Below are the code and all the weights of a small trained network. Each question names an input and a class and asks about switching units off, where a switched-off unit gives its printed mean instead of its output.

import numpy as np


def w(rows, s, z=0):
    codes = np.array(rows[::2]) - 128.0
    scale = np.full(codes.shape[1], s)
    scale[-1] = z or s
    return codes * scale


def norm(h):
    return h / np.sqrt((h * h).mean(-1, keepdims=True) + 1e-5)


def f(y):
    return np.maximum(y, 0)


def log_softmax(a):
    a = a - a.max(-1, keepdims=True)
    return a - np.log(np.exp(a).sum(-1, keepdims=True))


def net(x, mask):
    res = np.array(x, float).reshape(1, 2) / 4 @ E
    u = 0
    for l in range(3):
        y = f(norm(res) @ A[l][:, :-1].T + A[l][:, -1])
        res = res + np.where(mask[u : u + 7], y, B[l][:, -1]) @ B[l][:, :-1]
        u += 7
    return log_softmax(norm(res)[-1] @ U[:, :-1].T + U[:, -1])


A, B = {}, {}
E = w([
[96,185,204,74,235],'x0',
[253,198,230,61,117],'x1',
],0.0052)
A[0] = w([
[59,14,146,152,40,75],'0.n1',
[33,183,149,189,80,112],'0.n2',
[107,102,161,110,247,142],'0.n3',
[26,231,202,59,129,146],'0.n4',
[69,79,136,85,64,128],'0.n5',
[254,102,115,225,139,3],'0.n6',
[192,235,197,59,107,96],'0.n7',
],0.0073,0.0028)
B[0] = w([
[100,63,157,153,123,232],'0.n1',
[183,32,110,168,16,180],'0.n2',
[143,48,2,161,199,211],'0.n3',
[100,124,125,195,239,225],'0.n4',
[132,142,136,104,133,174],'0.n5',
[148,210,30,149,173,169],'0.n6',
[67,211,158,175,37,254],'0.n7',
],0.0061,0.0057)
A[1] = w([
[87,189,197,157,149,216],'1.n1',
[110,192,175,112,141,88],'1.n2',
[165,187,219,95,105,2],'1.n3',
[91,144,22,66,39,210],'1.n4',
[130,169,61,204,166,218],'1.n5',
[254,149,81,137,143,123],'1.n6',
[63,112,121,89,109,80],'1.n7',
],0.0084,0.0014)
B[1] = w([
[173,53,179,179,107,214],'1.n1',
[98,155,183,141,89,181],'1.n2',
[221,89,214,144,211,182],'1.n3',
[101,81,185,29,62,228],'1.n4',
[244,148,150,39,68,255],'1.n5',
[109,165,156,3,219,165],'1.n6',
[157,109,214,38,55,152],'1.n7',
],0.0064,0.0057)
A[2] = w([
[106,220,153,32,77,216],'2.n1',
[125,148,72,163,236,7],'2.n2',
[104,137,195,141,87,215],'2.n3',
[73,171,177,178,174,193],'2.n4',
[70,95,64,180,70,4],'2.n5',
[211,106,151,24,199,116],'2.n6',
[98,166,95,120,255,187],'2.n7',
],0.0097,0.0013)
B[2] = w([
[84,62,43,37,140,229],'2.n1',
[135,82,83,97,225,207],'2.n2',
[118,184,133,138,198,247],'2.n3',
[63,120,38,171,160,196],'2.n4',
[129,125,254,183,97,254],'2.n5',
[17,134,56,186,88,253],'2.n6',
[219,23,55,142,171,212],'2.n7',
],0.008,0.0046)
U = w([
[76,104,15,34,78,177],'0',
[179,120,82,137,107,3],'1',
[131,168,188,216,177,209],'2',
[140,178,176,59,78,130],'3',
[145,106,114,116,133,17],'4',
[129,38,20,158,216,190],'5',
[99,6,206,172,35,131],'6',
[184,129,76,132,117,1],'7',
],0.019,0.0086)

Each question gives the input, the list of numbers given to net, and the class t.
The units are the neurons (one row each of A and B). Each row of codes is followed by its name. A weight is (code - 128) times the scale printed after its matrix; where a second scale follows, it is the last column's (A, B and U).
mask holds one flag per neuron, layer by layer. A switched-off neuron (its flag False) gives its mean, the last column of its row in B, instead of its output. The means were averaged over made-up inputs and are rounded, as every weight is.
A unit's drop is (log p(t) with every unit on - log p(t) with that unit switched off) / (log p(t) with every unit on - log p(t) with every unit switched off).
The circuit of an input: a set's keep is (log p(t) with only the set's units on - log p(t) with every unit switched off) / (log p(t) with every unit on - log p(t) with every unit switched off). Starting from the 12 units with the biggest drops (on a tie, the unit counted first), units are removed one at a time, each time the one whose removal leaves the highest keep (on an exact tie, the one counted first), for as long as the keep stays at least 0.8.
units of the circuit, in order: the units of the circuit, biggest drop first
top k neurons: the k neurons with the biggest drops, biggest first
k most important neurons of layer l: the k neurons of layer l with the biggest drops, biggest first
drop when u is switched off: that unit's drop, to one decimal
input [-7,8], class 0: units of the circuit, in order => [1.n6, 2.n6]
input [-6,7], class 0: top 2 neurons => [2.n1, 0.n6]
input [-2,5], class 3: top 2 neurons => [0.n7, 0.n4]
input [6,2], class 5: units of the circuit, in order => [0.n3]
input [-2,8], class 2: units of the circuit, in order => [1.n5, 1.n4]
input [-4,6], class 3: top 3 neurons => [0.n7, 0.n3, 1.n3]
input [7,3], class 5: top 2 neurons => [0.n4, 0.n3]
input [-2,6], class 3: 2 most important neurons of layer 2 => [2.n1, 2.n5]
input [-1,1], class 0: top 2 neurons => [0.n6, 2.n1]
input [2,2], class 2: top 2 neurons => [0.n7, 1.n1]
input [-1,2], class 3: top 3 neurons => [0.n7, 0.n3, 1.n1]
input [-3,6], class 3: top 2 neurons => [0.n7, 0.n3]
input [-8,0], class 0: 2 most important neurons of layer 0 => [0.n6, 0.n7]
input [1,2], class 2: top neuron => [1.n1]
input [-1,0], class 0: drop when 0.n6 is switched off => 2.4
input [8,1], class 5: drop when 0.n3 is switched off => 0.2
input [-1,6], class 2: drop when 1.n5 is switched off => 0.1
